Here is a tiny trained network, its code and every weight. The questions are about switching its units off for an input and a class, where a switched-off unit gives its printed mean instead of its output.

import numpy as np


def w(rows, s, z=0):
    codes = np.array(rows[::2]) - 128.0
    scale = np.full(codes.shape[1], s)
    scale[-1] = z or s
    return codes * scale


def f(y):
    return y / 2 * (1 + np.tanh(0.7978845608 * (y + 0.044715 * y**3)))


def log_softmax(a):
    a = a - a.max(-1, keepdims=True)
    return a - np.log(np.exp(a).sum(-1, keepdims=True))


def net(x, mask):
    res = np.array(x, float).reshape(1, 8) / 4 @ E
    y = f(res @ A[0][:, :-1].T + A[0][:, -1])
    res = res + np.where(mask, y, B[0][:, -1]) @ B[0][:, :-1]
    return log_softmax(res[-1] @ U[:, :-1].T + U[:, -1])


A, B = {}, {}
E = w([
[161,153,147,168],'x0',
[101,122,108,83],'x1',
[122,129,121,111],'x2',
[156,65,169,254],'x3',
[114,135,113,92],'x4',
[144,121,147,181],'x5',
[123,123,123,113],'x6',
[76,131,206,23],'x7',
],0.009)
A[0] = w([
[169,189,110,160,111],'n1',
[116,50,197,163,239],'n2',
[177,66,216,67,10],'n3',
[108,184,245,125,85],'n4',
[140,112,231,81,17],'n5',
[110,83,119,168,253],'n6',
],0.011,0.0031)
B[0] = w([
[53,46,141,145,170],'n1',
[123,171,147,23,255],'n2',
[148,123,14,153,168],'n3',
[122,155,29,195,193],'n4',
[153,41,35,155,183],'n5',
[95,133,107,1,207],'n6',
],0.008,0.0067)
U = w([
[66,37,1,227,3],'0',
[192,189,184,47,175],'1',
[34,157,146,136,177],'2',
[154,164,155,100,160],'3',
[133,169,147,109,122],'4',
],0.009,0.0043)

Each question gives the input, the list of numbers given to net, and the class t.
The units are the neurons (one row each of A and B). Each row of codes is followed by its name. A weight is (code - 128) times the scale printed after its matrix; where a second scale follows, it is the last column's (A, B and U).
mask holds one flag per neuron, in row order. A switched-off neuron (its flag False) gives its mean, the last column of its row in B, instead of its output. The means were averaged over made-up inputs and are rounded, as every weight is.
A unit's drop is (log p(t) with every unit on - log p(t) with that unit switched off) / (log p(t) with every unit on - log p(t) with every unit switched off).
The circuit of an input: a set's keep is (log p(t) with only the set's units on - log p(t) with every unit switched off) / (log p(t) with every unit on - log p(t) with every unit switched off). Starting from all 6 units, units are removed one at a time, each time the one whose removal leaves the highest keep (on an exact tie, the one counted first), for as long as the keep stays at least 0.8.
units of the circuit, in order: the units of the circuit, biggest drop first
k most important neurons: the k neurons with the biggest drops, biggest first
drop when u is switched off: that unit's drop, to one decimal
input [2,0,0,8,-1,7,-1,5], class 1: most important neuron => [n2]
input [3,-7,0,7,-1,-5,-6,-2], class 1: units of the circuit, in order => [n2; n6]
input [-3,0,4,8,6,-3,5,3], class 1: units of the circuit, in order => [n2; n1]
input [-4,1,6,-4,0,3,-2,5], class 0: units of the circuit, in order => [n2; n5; n3]
input [-4,3,-8,2,3,-3,0,7], class 0: 2 most important neurons => [n5; n3]
input [7,-6,-6,6,1,3,6,-5], class 2: 2 most important neurons => [n1; n2]
input [3,2,-7,-3,-4,-3,0,6], class 0: units of the circuit, in order => [n5; n4; n2]
input [-6,4,-3,8,-6,4,-5,5], class 1: 3 most important neurons => [n2; n6; n1]
input [-7,6,3,5,-6,-4,7,-3], class 2: 2 most important neurons => [n5; n3]
input [0,6,-1,6,-3,7,7,7], class 0: 3 most important neurons => [n5; n3; n4]
input [-3,-8,-2,8,-3,2,-5,5], class 1: 3 most important neurons => [n2; n6; n1]
input [3,3,0,4,-3,0,-7,6], class 0: drop when n2 is switched off => -0.3
input [2,-3,-2,4,4,7,-4,8], class 0: drop when n5 is switched off => 0.5
input [-6,-5,-8,7,-5,2,-3,2], class 1: units of the circuit, in order => [n2]
input [-2,-7,-1,-5,5,3,-3,6], class 0: drop when n4 is switched off => 0.2
